Here is a tiny trained network, its code and every weight. The questions are about switching its units off for an input and a class, where a switched-off unit gives its printed mean instead of its output.

import numpy as np


def w(rows, s, z=0):
    codes = np.array(rows[::2]) - 128.0
    scale = np.full(codes.shape[1], s)
    scale[-1] = z or s
    return codes * scale


def f(y):
    return y / 2 * (1 + np.tanh(0.7978845608 * (y + 0.044715 * y**3)))


def log_softmax(a):
    a = a - a.max(-1, keepdims=True)
    return a - np.log(np.exp(a).sum(-1, keepdims=True))


def net(x, mask):
    res = np.array(x, float).reshape(1, 4) / 4 @ E
    y = f(res @ A[0][:, :-1].T + A[0][:, -1])
    res = res + np.where(mask, y, B[0][:, -1]) @ B[0][:, :-1]
    return log_softmax(res[-1] @ U[:, :-1].T + U[:, -1])


A, B = {}, {}
E = w([
[166,50,53,78,32],'x0',
[110,228,43,160,143],'x1',
[76,106,103,139,232],'x2',
[254,62,80,121,177],'x3',
],0.0083)
A[0] = w([
[179,146,137,156,136,117],'neuron 0',
[63,136,244,95,128,84],'neuron 1',
[14,151,139,154,165,208],'neuron 2',
[102,176,123,108,64,164],'neuron 3',
[113,18,125,110,160,191],'neuron 4',
[107,140,73,144,243,252],'neuron 5',
[146,131,19,109,141,241],'neuron 6',
[85,50,175,135,163,61],'neuron 7',
[130,88,96,61,70,194],'neuron 8',
[61,112,179,133,116,98],'neuron 9',
[130,148,190,105,90,161],'neuron 10',
[131,139,69,89,178,66],'neuron 11',
[84,184,134,146,175,40],'neuron 12',
[84,192,119,143,11,201],'neuron 13',
[126,164,127,123,97,19],'neuron 14',
[101,46,58,116,41,181],'neuron 15',
[127,180,95,168,80,131],'neuron 16',
[115,156,163,173,188,62],'neuron 17',
],0.013,0.0023)
B[0] = w([
[182,158,185,128,113,150],'neuron 0',
[77,125,107,215,129,222],'neuron 1',
[162,193,149,126,227,244],'neuron 2',
[100,98,120,72,136,189],'neuron 3',
[170,126,18,118,128,207],'neuron 4',
[4,129,144,156,130,255],'neuron 5',
[119,72,109,184,96,221],'neuron 6',
[135,112,41,150,100,178],'neuron 7',
[179,159,82,82,169,214],'neuron 8',
[135,151,137,173,193,184],'neuron 9',
[91,133,146,148,144,176],'neuron 10',
[76,106,129,166,106,169],'neuron 11',
[99,152,117,97,149,202],'neuron 12',
[65,151,82,53,169,239],'neuron 13',
[146,105,144,95,130,139],'neuron 14',
[160,151,84,40,152,239],'neuron 15',
[140,64,153,98,90,179],'neuron 16',
[65,115,77,103,146,197],'neuron 17',
],0.019,0.0099)
U = w([
[37,156,186,81,170,197],'0',
[174,144,219,184,104,4],'1',
[101,104,139,246,108,252],'2',
[161,89,99,48,93,99],'3',
[162,162,141,156,154,72],'4',
],0.011,0.0022)

Each question gives the input, the list of numbers given to net, and the class t.
The units are the neurons (one row each of A and B). Each row of codes is followed by its name. A weight is (code - 128) times the scale printed after its matrix; where a second scale follows, it is the last column's (A, B and U).
mask holds one flag per neuron, in row order. A switched-off neuron (its flag False) gives its mean, the last column of its row in B, instead of its output. The means were averaged over made-up inputs and are rounded, as every weight is.
A unit's drop is (log p(t) with every unit on - log p(t) with that unit switched off) / (log p(t) with every unit on - log p(t) with every unit switched off).
The circuit of an input: a set's keep is (log p(t) with only the set's units on - log p(t) with every unit switched off) / (log p(t) with every unit on - log p(t) with every unit switched off). Starting from the 12 units with the biggest drops (on a tie, the unit counted first), units are removed one at a time, each time the one whose removal leaves the highest keep (on an exact tie, the one counted first), for as long as the keep stays at least 0.8.
units of the circuit, in order: the units of the circuit, biggest drop first
top k neurons: the k neurons with the biggest drops, biggest first
drop when u is switched off: that unit's drop, to one decimal
input [-7,-4,0,-1], class 2: units of the circuit, in order : [neuron 1; neuron 13]
input [-8,-4,-4,7], class 4: units of the circuit, in order : [neuron 13]
input [-5,-1,-3,1], class 2: units of the circuit, in order : [neuron 13; neuron 15]
input [-3,-2,-2,0], class 2: top 2 neurons : [neuron 13; neuron 15]
input [1,-4,6,2], class 3: top 2 neurons : [neuron 1; neuron 4]
input [1,-5,6,6], class 3: top 2 neurons : [neuron 4; neuron 1]
input [-5,-4,1,7], class 2: top 3 neurons : [neuron 15; neuron 13; neuron 8]
input [-8,-8,5,-8], class 2: top 3 neurons : [neuron 1; neuron 7; neuron 13]
input [-7,-4,-5,6], class 1: drop when neuron 0 is switched off : 0.1
input [8,5,4,-5], class 3: drop when neuron 8 is switched off : 0.0
input [-8,-5,-5,-2], class 2: drop when neuron 15 is switched off : 0.1
input [-4,-3,-8,8], class 1: drop when neuron 15 is switched off : 0.1
